Below is a small trained network, with its code and all its weights. Each question gives an input and a class and asks what happens when units are switched off, that is, made to give their printed mean instead of their output.

import numpy as np


def w(rows, s, z=0):
    codes = np.array(rows[::2]) - 128.0
    scale = np.full(codes.shape[1], s)
    scale[-1] = z or s
    return codes * scale


def f(y):
    return y / 2 * (1 + np.tanh(0.7978845608 * (y + 0.044715 * y**3)))


def log_softmax(a):
    a = a - a.max(-1, keepdims=True)
    return a - np.log(np.exp(a).sum(-1, keepdims=True))


def net(x, mask):
    res = np.array(x, float).reshape(1, 2) / 4 @ E
    y = f(res @ A[0][:, :-1].T + A[0][:, -1])
    res = res + np.where(mask, y, B[0][:, -1]) @ B[0][:, :-1]
    return log_softmax(res[-1] @ U[:, :-1].T + U[:, -1])


A, B = {}, {}
E = w([
[17,65,106,92,188,59,84,203,40,156,77,223],'x0',
[125,51,110,174,165,204,65,49,181,31,2,143],'x1',
],0.0077)
A[0] = w([
[92,43,94,218,160,187,52,44,169,71,53,138,92],'neuron 0',
[243,199,199,203,45,182,171,52,234,122,158,2,114],'neuron 1',
[40,72,105,82,200,104,82,207,52,157,82,226,99],'neuron 2',
[127,235,166,35,73,77,201,233,78,195,217,110,100],'neuron 3',
[91,133,110,113,135,108,117,144,119,165,132,141,255],'neuron 4',
[135,81,118,222,183,170,89,66,158,76,30,152,125],'neuron 5',
],0.0048,0.013)
B[0] = w([
[113,153,162,163,212,93,59,59,114,255,114,66,180],'neuron 0',
[69,49,57,66,139,200,88,209,71,195,99,159,228],'neuron 1',
[73,107,54,87,146,122,100,178,34,184,75,141,181],'neuron 2',
[138,165,192,176,232,87,88,79,149,230,126,67,192],'neuron 3',
[117,88,156,149,139,136,150,170,198,52,159,131,253],'neuron 4',
[122,141,151,162,156,122,91,99,170,141,135,77,186],'neuron 5',
],0.0098,0.012)
U = w([
[93,67,46,35,125,156,113,176,60,159,101,147,83],'0',
[125,182,187,205,164,103,106,74,169,167,138,76,65],'1',
[131,85,158,145,95,144,162,160,229,1,160,150,254],'2',
[157,206,123,100,46,122,134,76,96,121,114,134,58],'3',
[152,161,103,88,96,122,152,59,46,104,119,149,57],'4',
],0.0098,0.0065)

Each question gives the input, the list of numbers given to net, and the class t.
The units are the neurons (one row each of A and B). Each row of codes is followed by its name. A weight is (code - 128) times the scale printed after its matrix; where a second scale follows, it is the last column's (A, B and U).
mask holds one flag per neuron, in row order. A switched-off neuron (its flag False) gives its mean, the last column of its row in B, instead of its output. The means were averaged over made-up inputs and are rounded, as every weight is.
A unit's drop is (log p(t) with every unit on - log p(t) with that unit switched off) / (log p(t) with every unit on - log p(t) with every unit switched off).
The circuit of an input: a set's keep is (log p(t) with only the set's units on - log p(t) with every unit switched off) / (log p(t) with every unit on - log p(t) with every unit switched off). Starting from all 6 units, units are removed one at a time, each time the one whose removal leaves the highest keep (on an exact tie, the one counted first), for as long as the keep stays at least 0.8.
circuit, biggest first: the units of the circuit, biggest drop first
most important unit: the unit with the biggest drop
k most important neurons: the k neurons with the biggest drops, biggest first
drop of u: that unit's drop, to one decimal
input [5,7], class 1: 3 most important neurons	(neuron 1; neuron 0; neuron 5)
input [3,1], class 2: most important unit	neuron 1
input [-4,0], class 0: 2 most important neurons	(neuron 1; neuron 4)
input [-2,0], class 2: circuit, biggest first	(neuron 2; neuron 0)
input [0,2], class 2: circuit, biggest first	(neuron 3; neuron 1)
input [1,4], class 1: 2 most important neurons	(neuron 0; neuron 1)
input [5,-6], class 1: 2 most important neurons	(neuron 3; neuron 1)
input [5,6], class 1: 2 most important neurons	(neuron 1; neuron 0)
input [4,-7], class 1: 2 most important neurons	(neuron 3; neuron 1)
input [2,5], class 1: 2 most important neurons	(neuron 0; neuron 1)
input [-8,3], class 0: drop of neuron 1	0.9
input [-8,5], class 0: drop of neuron 1	1.6
input [1,-7], class 1: drop of neuron 3	0.6
input [-1,8], class 1: circuit, biggest first	(neuron 0)
input [-2,-2], class 2: drop of neuron 2	0.2
